Below are the code and all the weights of a small trained network. Each question names an input and a target symbol and asks about switching units off, where a switched-off unit gives its printed mean instead of its output.

import numpy as np


def w(rows, s, z=0):
    codes = np.array(rows[::2]) - 128.0
    scale = np.full(codes.shape[1], s)
    scale[-1] = z or s
    return codes * scale


def norm(h):
    return h / np.sqrt((h * h).mean(-1, keepdims=True) + 1e-5)


def f(y):
    return y / 2 * (1 + np.tanh(0.7978845608 * (y + 0.044715 * y**3)))


def softmax(a):
    e = np.exp(a - a.max(-1, keepdims=True))
    return e / e.sum(-1, keepdims=True)


def log_softmax(a):
    a = a - a.max(-1, keepdims=True)
    return a - np.log(np.exp(a).sum(-1, keepdims=True))


def net(x, mask):
    ids = ['ΣΦΩζηπψ'.index(c) for c in x.split()]
    T = len(ids)
    res = E[ids] + P[:T]
    u = 0
    for l in range(2):
        q, k, v = (norm(res) @ M[l].T for M in (Q, K, V))
        z = softmax(np.where(np.tri(T) > 0, q @ k.T / 3**0.5, -1e9)) @ v
        res = res + np.where(mask[u], z, O[l][:, -1]) @ O[l][:, :-1]
        u += 1
        y = f(norm(res) @ A[l][:, :-1].T + A[l][:, -1])
        res = res + np.where(mask[u : u + 4], y, B[l][:, -1]) @ B[l][:, :-1]
        u += 4
    return log_softmax(norm(res)[-1] @ U[:, :-1].T + U[:, -1])


Q, K, V, O, A, B = {}, {}, {}, {}, {}, {}
E = w([
[169,149,96,101,136],'Σ',
[105,168,82,50,155],'Φ',
[164,118,158,161,73],'Ω',
[93,118,93,94,147],'ζ',
[179,108,64,115,76],'η',
[128,213,51,85,6],'π',
[150,60,116,184,162],'ψ',
],0.018)
P = w([
[144,83,53,121,83],'0',
[149,238,98,157,38],'1',
[189,100,214,61,71],'2',
[163,124,63,118,186],'3',
[137,246,123,204,93],'4',
[185,82,203,71,65],'5',
],0.011)
Q[0] = w([
[208,24,69,10,75],'L0H1',
[95,84,215,80,119],'L0H1',
[119,74,148,98,105],'L0H1',
],0.012)
K[0] = w([
[190,100,9,63,84],'L0H1',
[103,138,107,143,21],'L0H1',
[146,155,51,130,59],'L0H1',
],0.013)
V[0] = w([
[90,193,122,101,59],'L0H1',
[140,254,168,106,166],'L0H1',
[199,135,111,156,173],'L0H1',
],0.0097)
O[0] = w([
[254,161,112,237,179,128],'L0H1',
[188,167,18,97,50,4],'L0H1',
[228,77,199,100,101,250],'L0H1',
],0.0072,0.004)
A[0] = w([
[157,80,209,128,126,116],'L0N1',
[123,67,129,109,179,69],'L0N2',
[138,89,140,246,166,4],'L0N3',
[102,211,83,149,139,28],'L0N4',
],0.014,0.0044)
B[0] = w([
[51,205,112,57,193,254],'L0N1',
[209,121,86,216,130,167],'L0N2',
[121,206,171,43,68,187],'L0N3',
[115,88,138,125,254,165],'L0N4',
],0.0084,0.0065)
Q[1] = w([
[190,111,89,95,177],'L1H1',
[171,11,226,119,131],'L1H1',
[180,142,149,6,111],'L1H1',
],0.013)
K[1] = w([
[178,2,17,64,88],'L1H1',
[114,27,193,245,152],'L1H1',
[26,37,7,150,123],'L1H1',
],0.0094)
V[1] = w([
[218,155,189,85,220],'L1H1',
[47,9,48,78,164],'L1H1',
[158,255,33,173,147],'L1H1',
],0.0065)
O[1] = w([
[121,138,203,23,98,243],'L1H1',
[231,214,119,77,182,253],'L1H1',
[27,169,180,254,56,218],'L1H1',
],0.0078,0.0034)
A[1] = w([
[98,246,202,81,112,100],'L1N1',
[96,57,63,120,197,252],'L1N2',
[153,198,170,170,214,132],'L1N3',
[25,99,230,22,56,17],'L1N4',
],0.011,0.0041)
B[1] = w([
[173,118,110,217,162,246],'L1N1',
[103,140,184,214,116,147],'L1N2',
[48,60,139,63,136,185],'L1N3',
[165,253,209,174,108,192],'L1N4',
],0.014,0.011)
U = w([
[251,34,106,238,187,2],'Σ',
[86,155,44,125,220,89],'Φ',
[134,2,162,239,118,120],'Ω',
[86,20,231,91,121,196],'ζ',
[161,106,71,39,85,241],'η',
[95,157,45,175,115,150],'π',
[137,223,217,127,130,76],'ψ',
],0.0082,0.0052)

Each question gives the input, a string of symbols that net reads in full, and the target symbol t.
The units are the heads (3 rows each of Q, K, V and O) and the neurons (one row each of A and B). Each row of codes is followed by its name. A weight is (code - 128) times the scale printed after its matrix; where a second scale follows, it is the last column's (O, A, B and U).
mask holds one flag per unit, layer by layer, with each layer's heads first. A switched-off unit (its flag False) gives its mean, the last column of its rows in O or B, instead of its output. The means were averaged over made-up inputs and are rounded, as every weight is.
A unit's drop is (log p(t) with every unit on - log p(t) with that unit switched off) / (log p(t) with every unit on - log p(t) with every unit switched off).
The circuit of an input: a set's keep is (log p(t) with only the set's units on - log p(t) with every unit switched off) / (log p(t) with every unit on - log p(t) with every unit switched off). Starting from all 10 units, units are removed one at a time, each time the one whose removal leaves the highest keep (on an exact tie, the one counted first), for as long as the keep stays at least 0.8.
circuit, biggest first: the units of the circuit, biggest drop first
most important unit: the unit with the biggest drop
top k neurons: the k neurons with the biggest drops, biggest first
k most important neurons of layer l: the k neurons of layer l with the biggest drops, biggest first
input Φ π η, target Σ: circuit, biggest first -> [L1N4; L0H1]
input Φ ψ ζ, target Σ: circuit, biggest first -> [L1N1; L0H1]
input π ψ Σ Σ Σ, target Σ: most important unit -> L0H1
input π π Φ, target Ω: circuit, biggest first -> [L1H1; L0H1; L0N1]
input π Φ ψ ψ η Σ, target Ω: circuit, biggest first -> [L1H1; L0N3; L1N4]
input ψ Σ π, target η: top 4 neurons -> [L0N1; L1N4; L1N1; L1N2]
input ψ Φ Ω Σ Σ η, target η: circuit, biggest first -> [L1H1; L1N1]
input π ζ Σ Σ π ζ, target Ω: circuit, biggest first -> [L0H1; L1H1; L1N4]
input Σ Σ ψ, target ψ: circuit, biggest first -> [L1N4; L0N1]
input Φ Σ Ω, target Σ: circuit, biggest first -> [L0H1; L1N4]
input Σ ζ ζ Σ Σ, target ζ: top 4 neurons -> [L0N4; L1N3; L0N1; L0N3]
input ζ Σ ψ, target Φ: circuit, biggest first -> [L0N1; L1H1]
input Σ Ω Φ Φ Σ, target Φ: top 4 neurons -> [L0N4; L1N3; L1N4; L0N3]
input ψ Φ ζ, target η: top 2 neurons -> [L0N1; L1N1]
input ψ Σ Ω, target η: most important unit -> L0H1
input ζ Σ Φ ψ, target ζ: circuit, biggest first -> [L1N3; L0N3]
input Φ η π Σ, target η: circuit, biggest first -> [L1N1; L1N4; L0H1]
input ψ Σ Φ, target η: circuit, biggest first -> [L0H1; L1N4]
input η π Σ ζ Σ, target ζ: circuit, biggest first -> [L1N3; L0N4]
input ψ η ζ Σ ψ π, target η: circuit, biggest first -> [L0N1; L1H1; L1N4]
input ψ Ω π ζ, target Ω: most important neuron of layer 1 -> [L1N2]
input π π Σ, target Ω: circuit, biggest first -> [L1H1; L1N4; L0H1]
input Σ ζ Σ Σ Φ, target Φ: top 2 neurons -> [L0N4; L1N3]
input Φ Σ Φ Σ Σ ζ, target Σ: 2 most important neurons of layer 1 -> [L1N1; L1N4]
input Φ ψ η, target Σ: top 3 neurons -> [L1N4; L0N3; L1N1]
input Φ Φ Φ, target Σ: 2 most important neurons of layer 0 -> [L0N1; L0N3]
input ψ ζ Φ, target η: top neuron -> [L0N1]
input ψ Σ η ψ, target ζ: top 2 neurons -> [L1N1; L1N2]
input Σ Σ π ψ π ψ, target ψ: top 2 neurons -> [L0N3; L1N4]
